In the rows, 128 means zero.
Each row is followed by its group and then its class within the group.
[120 134 144 108  96 127 116 136 136 124 113 118 113 133 119 143 134 156
 125 130 137 154 137 128 139 130 139 117 138 126 133 112 137 123 128 124
  98 128 112 120 160 104 133  83 135 126 150 129 138 109 103 124 106 118
 129 115 130 113  94 126 121 125 101 108 126 183  73 115 125  81 113 131
 126 155 120 120 140 127 127 126 128 165 133 135 128 126 122 143 157 156
  92 156 152 149 116 159 147 133 122  96 126 126 128 113 127 135 121 125
 142 104 140 145 134 142 141 136  96 149 149 151 135 108 180 121  69 114
 121 141] : <32>.A
[109 127 131 113  91 151 131 138 121 125 110 122 126 142  96 132 144 138
 135 130 132 154 117 123 139 150 152  62 143 121 125 141 125 128 154 130
  87 130  98 115 135 103 126  63 149 110 173 148 133  97  74 121 109 114
 130 134 140 120  82 252  75 120 103 115 123 201  81 129 115  69 107 138
 100 154 116  98 154 106 167 116 125 174 121 157 119 121 123 137 179 161
 118 160 134 141 142 194 152 130 115  94 131 127 158 120 147 136 125 116
 146  98 125 135 137 128 134 138  87 139 172 149 147 110 189 104  69 134
 124 138] : <32>.H
[139 121 122 126  64 124 137 121 127 130 138  63 111 121 139 120 141 129
 124 134 140 153 140 113 123 160 146  90 135 126  17 171 135 129 145 101
 106 133 115 135 120 148 153 116 129 138 122 145 125 102 117 108 125 122
 138 114  81 143 152 115 140 127 116 126 130 145 120 109 121 130 148 145
 161  90 132  88 127 111 154  95 100 154 119 120 129 141 138 119 162 150
  27 166 110 153 112 173 113 109 138 146 119 109 109 126 113 139 132 128
 149 101 134 124 142 118 127 147 134 157 141 118 133 119 144  52  89  87
 118 140] : <34>.V
[134 132 144 132  74 161 141 129 121 121 107  72 122 143 135 128 149 135
 138 137 139 150 131 102 126 134 140  94 143 119  80 174 133 155 150 113
  91 127 118 105 121  91 127 113 136 136 144 138 138  98 134 130  77 120
 125 122 131 131 127 117 139 124 108 116 120 200 101 108 121  76 121 139
 112 160 127 106 130 135 114 106 162 152 124 159 128 138 125 150 149 149
 137 152 142 127 134 178 154 142 125 117 127 131 163 117 155 135 129 103
 132  80 146 132 147 131 138 138 117 164 158 173 150 106 211 115  88 108
 125 121] : <32>.H
[123 118 111 125  56 132 141 112 123 129 125  50 123 112 164 109 137 110
 139 130 129 147 119 128 116 169 193  20 131 122  49 151 136 129 162 130
 101 152 103 120 131 148 144 110 142 148  86 126 120  99 111 120  73 148
 130 143  96 118 132 118  73 123 107 138 123 143 134 118 119  87 128 145
 151 116 127  89 185 115 166 108  83 173 123 141 130 137 133 123 193 159
  30 165 121 126 132 180 107 148 132 119 122 113 121 127 159 138 133 136
 152 105 131 134 163 109 135 148 147 186 155 110 120 100 139  26 118  97
 106 128] : <34>.Z
[131 124 116 117  68 121 130 120 126 132 137  67 111 119 134  96 138 132
 122 125 138 148 136 120 109 167 150  55 131 145  45 144 123 131 156 131
  97 140 111 121 132 154 130  99 139 149 108 140 134 107 102 121 126 130
 121 134  87 126 126 107 107 127 119 122 140 150 134 116 123 124 141 154
 168  92 130  97 170 104 160 109  99 159 126 139 126 142 138 130 158 174
  12 166 126 135 124 174 117 125 129 120 126 103  93 130 111 136 137 129
 155  98 135 126 149 115 131 154 136 164 156  95 142 123 122  40 116 110
  89 144] : <34>.V
[120 129 129 118  97 131 118 138 131 121 113 139 113 138 110 136 138 133
 136 123 130 152 121 124 136 139 143 103 138 123 118 116 124 131 133 118
  98 142 113 117 134  90 129  88 157 125 177 143 138  99 101 132 100 119
 124 113 137 114  95 132 101 126 114 110 130 166  82 122 130  79 113 130
 108 151 126 112 142 127 140 101 119 154 113 151 130 128 130 134 149 156
 116 133 136 129 128 155 148 139 122  98 134 137 135 111 130 132 124 129
 140 107 149 132 135 138 140 140 102 146 151 144 139 119 164 107  83 136
 128 139] : <32>.A
[132 111 116 122  56 121 124 130 132 129 134  71 123 122 128 116 135 125
 127 122 135 158 122 133 119 165 139  51 129 131  48 145 131 143 154 125
  96 128 111 130 144 149 150  98 133 141 124 137 111 112 116 117 112 140
 134 106  89 117 141 118 119 104 113 110 132 149 113 121 114 118 144 146
 157  96 126  89 160  96 162  93  93 165 117 148 141 145 135 121 179 167
  16 160 126 129 114 204 115 121 125 119 128  99 106 126  97 133 144 130
 151  99 147 122 152 106 135 158 124 167 152 107 116 132 115  28 103 102
 100 137] : <34>.V
[133 143 115 137  55 117 157 127 125 135 132  82 114 106 153 106 156 141
 132 126 133 135 137 130 126 154 135  87 129 129  13 135 123 142 164 116
 107 125 124 114 139 141 145 117 152 150  89 123 126 105 138 122  90 138
 128 117  94 118 148 121 125 119 127 118 119 129 115 120 126 136 142 142
 160 108 127 100 128 125 160 114 125 181 126 134 132 148 141 112 156 141
  16 165 147 127 124 162 118 130 135 142 127 117  92 122 111 135 140 128
 135  96 151 130 152 120 130 148 158 156 156 109 129 111 125  42 119 104
 108 145] : <34>.V
[124 120 138 122  56 145 141 134 125 128 113  57 132 133 140 129 141 121
 126 127 119 151 116 129 136 158 135  42 129 126 113 149 137 110 154 138
 105 127 101 108 138 123 130 105 136 135 125 146 140  96 115 126 111 127
 126 125 122 117 102 124 110 130 109 112 123 185 125 115 125  99 120 131
 130 142 127 100 180 123 151 103 183 138 118 157 130 127 122 133 205 164
  98 152 119 139 150 164 140 140 128 112 125 148 147 121 153 136 139 112
 138 117 142 134 151 111 131 143 123 171 166 133  93 108 180  95 108 123
 103 153] : <32>.A
[108 108 136 126  94 155 118 155 130 136 104  85 115 152 118 121 133 132
 149 131 127 164 123 133 134 139 143  47 135 126 118 132 129 118 151 129
  85 123 108 102 167  94 134  88 155 132 128 152 143  95 138 126  58 110
 125 115 150 114 101 132 109 113 101  89 137 219  83 116 113  53 115 128
  96 149 124  94 170 120 140 119 173 166 114 167 134 126 104 147 171 174
 137 142 146 137 129 219 158 118 119  88 131 139 156 114 128 130 141 125
 130  92 142 133 155 134 142 124 115 182 157 152 125 102 200 109 103 133
 109 136] : <32>.A
[116 115 135 118 127 155 116 144 138 124  89 126 132 147 116 133 136 151
 141 123 128 167 118 133 126 123 145  78 143 122 158 105 123 114 142 132
  89 121 112 101 143  77 133  85 156 124 141 142 146  94 113 127  98 125
 132 132 156 127  91 128 106 111 109 113 123 215  87 121 138  41 104 140
  45 153 121 115 167 143 142 113 156 173 119 164 121 120 124 144 162 154
 105 123 137 151 140 231 158 146 116  81 133 147 156 105 163 130 131 133
 148  98 122 134 148 129 138 123 101 168 157 173 144 111 212 133  76 140
 125 134] : <32>.A
[129 126  98 127  52 118 145 140 119 134 126  45 125 119 159 113 137 124
 137 123 135 135 130 134 116 161 150  71 130 128   6 159 133 129 152 128
  89 121 104 121 131 133 139 115 153 149 108 135 126  97 114 131  82 162
 126 123  89 122 162 123  97 125 115 111 133 145 131 124 122 103 127 140
 156 108 134  86 166 114 167  92 107 184 116 151 130 140 126 134 173 155
  52 154 144 118 114 151 120 129 138 129 115 117 113 125 108 142 139 122
 145 105 164 129 153 117 135 140 162 158 145 100 151 109 135  49 116  92
  93 128] : <34>.V
[ 70 128 135 103  61 141 135 128 114 126 111 128 100 143  94 157 132 141
 131 146 135 148 122 110 146 132 145  59 135 126  99 148 139 119 150 130
 118 128 125 125 124 102 125  78 145 127 175 142 124 121  82 126  76 120
 130 142 144 107  90 129  92 119 103 120 126 168 100 111 117 113 125 138
 129 168 128 114 101 104 109 130  91 169 128 143 124 122 130 150 173 139
 163 158 128 125 131 216 133 114 129 120 136 122 155 130 136 121 117  94
 137 106 143 165 147 128 124 132 100 136 157 132 134 126 162 106  72 134
 145 154] : <32>.H
[130 130 101 133  95 119 134 128 124 127 127  82 139 120 130  93 142 119
 105 120 132 144 127 127 126 167 148  65 132 110  35 169 125 134 156 129
  97 131 121 128 119 136 142 106 145 145 130 121 119  96  97 129 124 142
 121 123  80 123 129 117  84 139 114 119 130 156 134 121 119  94 131 141
 157 103 130  91 168 107 160 101 100 160 112 133 139 142 134 137 164 149
  68 153 135 127 115 148 129 112 129 133 121 109 106 126 116 142 123 119
 147 100 150 131 146 119 128 159 146 124 141  97 171 116 132  39 114 108
 105 138] : <34>.V
[115 130 127 108 111 162 120 136 124 126 119 143 119 143 102 143 118 166
 134 137 152 157 111 111 137 139 145  37 142 129 125 118 135 116 158 141
  97 139 116 125 127 100 127  73 163 129 166 140 123 124  94 121  72 120
 127 153 141 128  90 127  81 124 107 126 133 152 104 122 118  90 123 141
 133 167 120 104 142 110 142 128  69 157 124 133 124 111 125 133 160 149
 155 145 109 131 129 158 135 127 118  96 137 182 138 123 139 129 119 116
 145 100 134 128 128 135 136 132  89 147 149 149 123 129 158  98 104 147
 162 135] : <32>.H
[117 125 141 120  70 140 135 154 130 129 109  90 120 141 117 140 141 149
 144 124 128 156 120 111 143 132 146 102 134 128 131 125 123 137 130 140
  98 123 116  97 163 104 143  72 160 121 138 151 143  85 118 122  56 103
 130 101 144 115 106 137 121 128 117 113 129 198 100 105 124  66 111 130
 106 160 116 101 155 118 148 106 174 186 130 158 127 125 132 160 165 165
 152 136 145 134 126 180 152 146 131  90 128 126 161 115 134 139 134 114
 130  95 151 134 142 142 148 123 117 166 165 135 121 119 191 137 100 138
  98 130] : <32>.H
[125 108 106 129  87 129 133 133 119 121 117  64 125 113 139 104 124 101
 155 139 128 145 103 123 114 168 135   4 131 124  55 168 132 127 158 132
 107 116 111 123 137 143 134 120 149 152 118 131 116 120 123 121  42 136
 128 125 119 111 136 129  91 126 117 126 130 122 160 115 105 116 133 145
 155 141 126  99 174 107 150 138  71 138 134 152 111 118 126 127 179 165
 133 153 119 117 131 147 123 126 129 123  99 124 129 118 103 142 116 106
 136 105 147 128 145 114 133 138 155 172 135  96 136 125 126  25 161  99
 115 127] : <34>.Z
[129 109 116 118  98 120 131 130 129 123 135  89 136 125 122 123 125 130
 130 115 133 146 113 128 114 152 144  83 132 132  72 121 133 131 139 135
 101 128 124 131 139 141 134 116 123 138 138 133 122 111 105 122 146 141
 127 123  92 138 126 119 106 130 114 113 125 159 123 124 123 101 140 138
 148 109 135  99 168  90 166 106  97 171 123 136 118 139 137 121 157 162
  51 149 132 136 117 178 127 116 124 121 132 112 112 122 104 140 144 140
 147 110 138 129 145 115 128 150 128 154 139 105 158 112 140  69  97 120
 106 146] : <34>.V
